Below is a small trained network, with its code and all its weights. Each question gives an input and a target symbol and asks what happens when units are switched off, that is, made to give their printed mean instead of their output.

import numpy as np


def w(rows, s, z=0):
    codes = np.array(rows[::2]) - 128.0
    scale = np.full(codes.shape[1], s)
    scale[-1] = z or s
    return codes * scale


def norm(h):
    return h / np.sqrt((h * h).mean(-1, keepdims=True) + 1e-5)


def f(y):
    return np.maximum(y, 0)


def softmax(a):
    e = np.exp(a - a.max(-1, keepdims=True))
    return e / e.sum(-1, keepdims=True)


def log_softmax(a):
    a = a - a.max(-1, keepdims=True)
    return a - np.log(np.exp(a).sum(-1, keepdims=True))


def net(x, mask):
    ids = ['ΔΘΛαβεζηξπω'.index(c) for c in x.split()]
    T = len(ids)
    res = E[ids] + P[:T]
    u = 0
    for l in range(2):
        r = norm(res)
        for j in range(3):
            rows = slice(4 * j, 4 * j + 4)
            q, k, v = (r @ M[l][rows].T for M in (Q, K, V))
            z = softmax(np.where(np.tri(T) > 0, q @ k.T / 4**0.5, -1e9)) @ v
            o = O[l][rows]
            res = res + np.where(mask[u + j], z, o[:, -1]) @ o[:, :-1]
        u += 3
        y = f(norm(res) @ A[l][:, :-1].T + A[l][:, -1])
        res = res + np.where(mask[u : u + 8], y, B[l][:, -1]) @ B[l][:, :-1]
        u += 8
    return log_softmax(norm(res)[-1] @ U[:, :-1].T + U[:, -1])


Q, K, V, O, A, B = {}, {}, {}, {}, {}, {}
E = w([
[141,117,171,110,163,182,133,88],'Δ',
[104,77,148,100,140,204,117,90],'Θ',
[86,80,181,72,181,86,166,104],'Λ',
[95,125,138,45,126,168,189,66],'α',
[2,142,163,82,141,94,128,120],'β',
[145,156,145,143,103,238,83,177],'ε',
[66,97,106,96,70,188,83,142],'ζ',
[144,234,155,86,71,220,195,98],'η',
[18,245,188,183,77,176,77,82],'ξ',
[114,205,249,188,110,38,192,88],'π',
[94,65,167,196,49,119,120,65],'ω',
],0.009)
P = w([
[159,112,42,129,252,146,75,152],'0',
[91,87,221,96,197,190,136,179],'1',
[168,118,149,39,161,131,46,57],'2',
[78,106,92,189,180,166,209,190],'3',
[179,133,26,106,137,101,88,46],'4',
[108,97,217,119,100,153,161,190],'5',
[171,125,165,52,78,100,81,97],'6',
[99,124,71,167,88,129,204,164],'7',
[168,150,60,104,50,77,109,104],'8',
[112,108,159,128,35,133,177,181],'9',
],0.012)
Q[0] = w([
[194,131,72,170,210,105,80,104],'0.h1',
[132,133,137,81,134,143,73,127],'0.h1',
[143,119,199,86,126,133,96,107],'0.h1',
[60,111,141,138,132,152,222,155],'0.h1',
[107,121,94,115,120,107,132,72],'0.h2',
[132,121,129,166,156,157,201,128],'0.h2',
[102,112,101,136,122,138,166,127],'0.h2',
[162,140,143,146,122,174,134,114],'0.h2',
[146,103,208,23,77,131,72,101],'0.h3',
[95,124,202,146,75,164,181,163],'0.h3',
[101,131,203,175,149,150,139,183],'0.h3',
[42,53,105,127,65,193,252,193],'0.h3',
],0.013)
K[0] = w([
[124,94,157,96,230,161,68,121],'0.h1',
[126,146,97,119,166,125,135,109],'0.h1',
[103,121,38,185,151,107,148,117],'0.h1',
[102,116,143,107,40,65,159,126],'0.h1',
[132,134,92,90,148,105,108,120],'0.h2',
[125,130,195,86,111,150,120,110],'0.h2',
[150,135,147,98,84,147,138,103],'0.h2',
[104,149,140,96,122,125,147,146],'0.h2',
[128,159,27,159,178,124,162,122],'0.h3',
[107,143,114,178,40,96,146,128],'0.h3',
[129,97,108,177,36,117,136,122],'0.h3',
[126,159,143,138,8,115,148,140],'0.h3',
],0.015)
V[0] = w([
[66,137,114,91,129,132,89,143],'0.h1',
[141,169,133,200,137,214,78,82],'0.h1',
[165,180,154,162,138,58,114,171],'0.h1',
[111,88,132,150,145,99,131,115],'0.h1',
[142,115,90,106,103,153,145,79],'0.h2',
[122,103,48,189,115,145,176,102],'0.h2',
[161,91,153,134,123,120,107,40],'0.h2',
[110,91,169,108,109,165,149,116],'0.h2',
[193,70,120,186,98,159,80,162],'0.h3',
[223,98,119,23,159,133,235,151],'0.h3',
[66,171,98,65,107,162,81,183],'0.h3',
[65,2,105,89,110,84,140,102],'0.h3',
],0.009)
O[0] = w([
[95,101,197,117,66,120,115,123,135],'0.h1',
[111,181,32,84,71,117,137,110,246],'0.h1',
[89,163,138,125,219,111,157,112,2],'0.h1',
[111,117,125,157,131,104,114,100,194],'0.h1',
[143,153,162,114,146,130,138,121,161],'0.h2',
[168,153,80,110,144,130,134,60,87],'0.h2',
[145,143,187,107,91,160,86,125,248],'0.h2',
[89,145,139,113,127,177,121,177,211],'0.h2',
[165,61,79,197,107,71,115,135,221],'0.h3',
[254,96,163,80,167,178,134,153,44],'0.h3',
[102,127,146,73,95,73,114,201,73],'0.h3',
[78,25,83,74,151,138,181,65,223],'0.h3',
],0.0089,0.0038)
A[0] = w([
[100,128,166,85,203,128,131,254,141],'0.n1',
[121,54,32,115,44,209,71,162,126],'0.n2',
[108,67,91,58,125,181,72,112,2],'0.n3',
[109,190,222,183,173,123,129,180,159],'0.n4',
[172,223,96,7,169,169,47,33,148],'0.n5',
[77,162,189,206,73,98,133,90,121],'0.n6',
[219,218,92,151,193,80,106,150,58],'0.n7',
[29,36,109,168,163,25,61,141,44],'0.n8',
],0.0075,0.0048)
B[0] = w([
[97,155,142,65,92,208,31,85,158],'0.n1',
[79,167,219,109,197,100,158,135,255],'0.n2',
[154,181,127,147,126,75,152,170,157],'0.n3',
[143,192,146,189,115,197,130,45,161],'0.n4',
[181,106,147,144,21,59,156,75,217],'0.n5',
[124,137,155,98,174,84,146,163,187],'0.n6',
[87,1,183,191,105,123,72,140,147],'0.n7',
[168,138,100,121,110,217,180,204,182],'0.n8',
],0.0088,0.0093)
Q[1] = w([
[135,74,151,92,76,108,100,175],'1.h1',
[162,152,160,144,56,71,117,45],'1.h1',
[221,136,110,9,125,81,86,63],'1.h1',
[123,61,127,117,105,112,251,55],'1.h1',
[88,105,86,180,148,169,167,139],'1.h2',
[118,148,119,74,79,79,164,67],'1.h2',
[141,116,114,104,60,89,164,40],'1.h2',
[142,149,206,113,85,110,83,133],'1.h2',
[52,86,183,139,150,199,141,172],'1.h3',
[132,92,156,192,174,252,95,199],'1.h3',
[24,119,74,136,131,128,76,162],'1.h3',
[101,56,168,107,146,167,199,122],'1.h3',
],0.013)
K[1] = w([
[167,59,99,49,82,173,72,149],'1.h1',
[177,70,110,139,234,132,115,159],'1.h1',
[186,131,33,68,218,100,61,96],'1.h1',
[96,52,83,114,175,103,127,100],'1.h1',
[55,103,149,177,50,140,221,125],'1.h2',
[125,127,41,129,215,114,91,156],'1.h2',
[159,111,36,142,244,115,122,176],'1.h2',
[220,130,76,119,83,74,37,111],'1.h2',
[85,157,195,89,54,179,169,141],'1.h3',
[154,111,233,176,29,186,220,105],'1.h3',
[25,164,138,150,40,125,137,133],'1.h3',
[127,24,172,53,121,182,121,134],'1.h3',
],0.011)
V[1] = w([
[87,77,92,168,139,112,68,148],'1.h1',
[110,146,130,127,160,118,64,149],'1.h1',
[125,95,93,114,69,210,89,149],'1.h1',
[144,116,34,145,75,130,117,129],'1.h1',
[128,106,152,150,174,107,123,111],'1.h2',
[128,137,144,180,146,98,185,170],'1.h2',
[131,149,128,90,125,89,61,94],'1.h2',
[128,159,126,113,148,127,74,97],'1.h2',
[178,192,162,101,129,103,209,128],'1.h3',
[143,62,143,83,181,204,149,62],'1.h3',
[162,115,201,169,160,126,94,249],'1.h3',
[91,137,152,228,170,72,82,80],'1.h3',
],0.012)
O[1] = w([
[137,82,250,96,151,12,140,94,177],'1.h1',
[173,159,151,108,123,92,163,85,35],'1.h1',
[181,114,126,130,36,82,149,177,89],'1.h1',
[99,126,252,98,120,129,138,160,16],'1.h1',
[148,159,175,131,127,106,132,126,180],'1.h2',
[94,172,172,190,153,142,173,169,222],'1.h2',
[198,118,140,73,124,136,43,102,59],'1.h2',
[157,125,116,121,108,123,81,124,4],'1.h2',
[143,255,103,128,151,222,99,158,62],'1.h3',
[178,12,93,148,165,235,122,123,194],'1.h3',
[182,168,66,205,248,22,128,141,165],'1.h3',
[150,174,203,170,91,92,121,7,158],'1.h3',
],0.0089,0.0031)
A[1] = w([
[121,185,86,111,167,126,146,111,77],'1.n1',
[97,141,111,164,174,91,253,128,123],'1.n2',
[136,95,91,106,175,171,122,115,97],'1.n3',
[132,153,138,143,141,98,152,103,153],'1.n4',
[156,102,161,168,110,84,160,92,70],'1.n5',
[190,135,139,114,91,92,117,116,15],'1.n6',
[99,185,114,122,169,182,121,87,25],'1.n7',
[162,147,102,168,99,106,129,157,2],'1.n8',
],0.024,0.0083)
B[1] = w([
[85,62,192,112,155,168,122,54,155],'1.n1',
[72,126,39,226,93,220,254,137,253],'1.n2',
[116,187,186,166,123,48,176,85,156],'1.n3',
[160,103,84,120,129,183,131,159,163],'1.n4',
[165,179,182,40,140,196,163,206,180],'1.n5',
[19,88,100,207,246,156,118,175,161],'1.n6',
[85,87,41,3,218,57,124,103,169],'1.n7',
[71,61,225,187,126,151,23,88,134],'1.n8',
],0.013,0.02)
U = w([
[101,85,143,205,114,139,2,137,176],'Δ',
[71,124,86,183,95,183,201,130,167],'Θ',
[58,238,115,118,30,80,85,138,117],'Λ',
[61,66,239,73,49,189,128,97,52],'α',
[130,36,69,65,72,56,109,232,99],'β',
[224,23,128,185,123,101,113,56,145],'ε',
[190,224,181,175,128,184,111,56,127],'ζ',
[178,75,184,82,220,225,144,213,2],'η',
[75,117,90,45,192,132,106,65,117],'ξ',
[171,171,149,129,135,8,186,170,149],'π',
[215,171,75,74,49,195,80,179,179],'ω',
],0.0088,0.005)

Each question gives the input, a string of symbols that net reads in full, and the target symbol t.
The units are the heads (4 rows each of Q, K, V and O) and the neurons (one row each of A and B). Each row of codes is followed by its name. A weight is (code - 128) times the scale printed after its matrix; where a second scale follows, it is the last column's (O, A, B and U).
mask holds one flag per unit, layer by layer, with each layer's heads first. A switched-off unit (its flag False) gives its mean, the last column of its rows in O or B, instead of its output. The means were averaged over made-up inputs and are rounded, as every weight is.
A unit's drop is (log p(t) with every unit on - log p(t) with that unit switched off) / (log p(t) with every unit on - log p(t) with every unit switched off).
The circuit of an input: a set's keep is (log p(t) with only the set's units on - log p(t) with every unit switched off) / (log p(t) with every unit on - log p(t) with every unit switched off). Starting from the 12 units with the biggest drops (on a tie, the unit counted first), units are removed one at a time, each time the one whose removal leaves the highest keep (on an exact tie, the one counted first), for as long as the keep stays at least 0.8.
units of the circuit, in order: the units of the circuit, biggest drop first
most important unit: the unit with the biggest drop
k most important neurons: the k neurons with the biggest drops, biggest first
k most important neurons of layer l: the k neurons of layer l with the biggest drops, biggest first
which heads matter: for each layer, one digit per head in row order, 1 if its drop is at least 0.15 and else 0, layers parted by /
input ω π Λ α Θ β, target α: 2 most important neurons of layer 1 -> 1.n2; 1.n3
input η ε β ε Δ Θ, target Δ: which heads matter -> 001 / 110
input α Θ η, target ω: most important unit -> 0.h3
input ω Θ Θ ε ε, target α: which heads matter -> 000 / 001
input ε η η ω ω ω ω, target π: which heads matter -> 011 / 001
input ω Θ Θ ω ω ω η, target α: units of the circuit, in order -> 1.h3; 1.n2
input η π Θ, target Δ: 2 most important neurons -> 0.n7; 1.n6
input Δ π ω ζ π α ω Λ π, target η: units of the circuit, in order -> 0.h3; 1.n5; 1.n2
input ω ω ζ α π, target α: which heads matter -> 010 / 001
input Δ Λ ε, target η: which heads matter -> 011 / 000
input Θ η ε, target ξ: which heads matter -> 000 / 100
input Δ Θ π Θ Θ, target η: 2 most important neurons -> 0.n7; 1.n5
input π ω ω ω Θ α ξ Δ, target Λ: which heads matter -> 001 / 010
input Δ Δ π, target η: 2 most important neurons of layer 1 -> 1.n5; 1.n6
input ε ε β Θ η, target π: units of the circuit, in order -> 0.h3; 1.h3
input ω ζ ζ ω Θ ξ ε π Λ ξ, target ξ: which heads matter -> 100 / 000
input π π β ζ Θ Λ, target β: most important unit -> 1.n2
input ξ ω ω Λ ω, target Λ: units of the circuit, in order -> 0.h3; 1.n2
input π ω η α ω Λ Δ α, target η: units of the circuit, in order -> 0.h3; 1.h3; 1.n2
input Θ ξ ε Θ Λ Δ Θ, target ξ: units of the circuit, in order -> 0.n2; 1.h1; 1.n7
input Δ Θ ζ ω Θ Θ Θ ε, target Δ: 2 most important neurons -> 1.n8; 1.n2
input ξ η α ε ω, target Λ: units of the circuit, in order -> 1.h3; 0.h3
input Θ η π ξ, target ξ: which heads matter -> 001 / 000
input α ω β Θ Δ Θ ω, target ω: units of the circuit, in order -> 0.h3; 1.n2; 1.h1
input ξ Λ ω ε Δ π ω ξ η ε, target Λ: units of the circuit, in order -> 0.h3; 1.h3
input Θ Λ π, target ξ: 2 most important neurons of layer 0 -> 0.n2; 0.n3
input ω β Θ Δ Λ η, target ω: most important neuron of layer 1 -> 1.n2
input Θ π ε α β Δ, target α: 2 most important neurons -> 0.n1; 1.n2
input β ω Δ, target β: which heads matter -> 001 / 001
input π ζ β β, target β: 3 most important neurons -> 0.n1; 1.n2; 1.n5
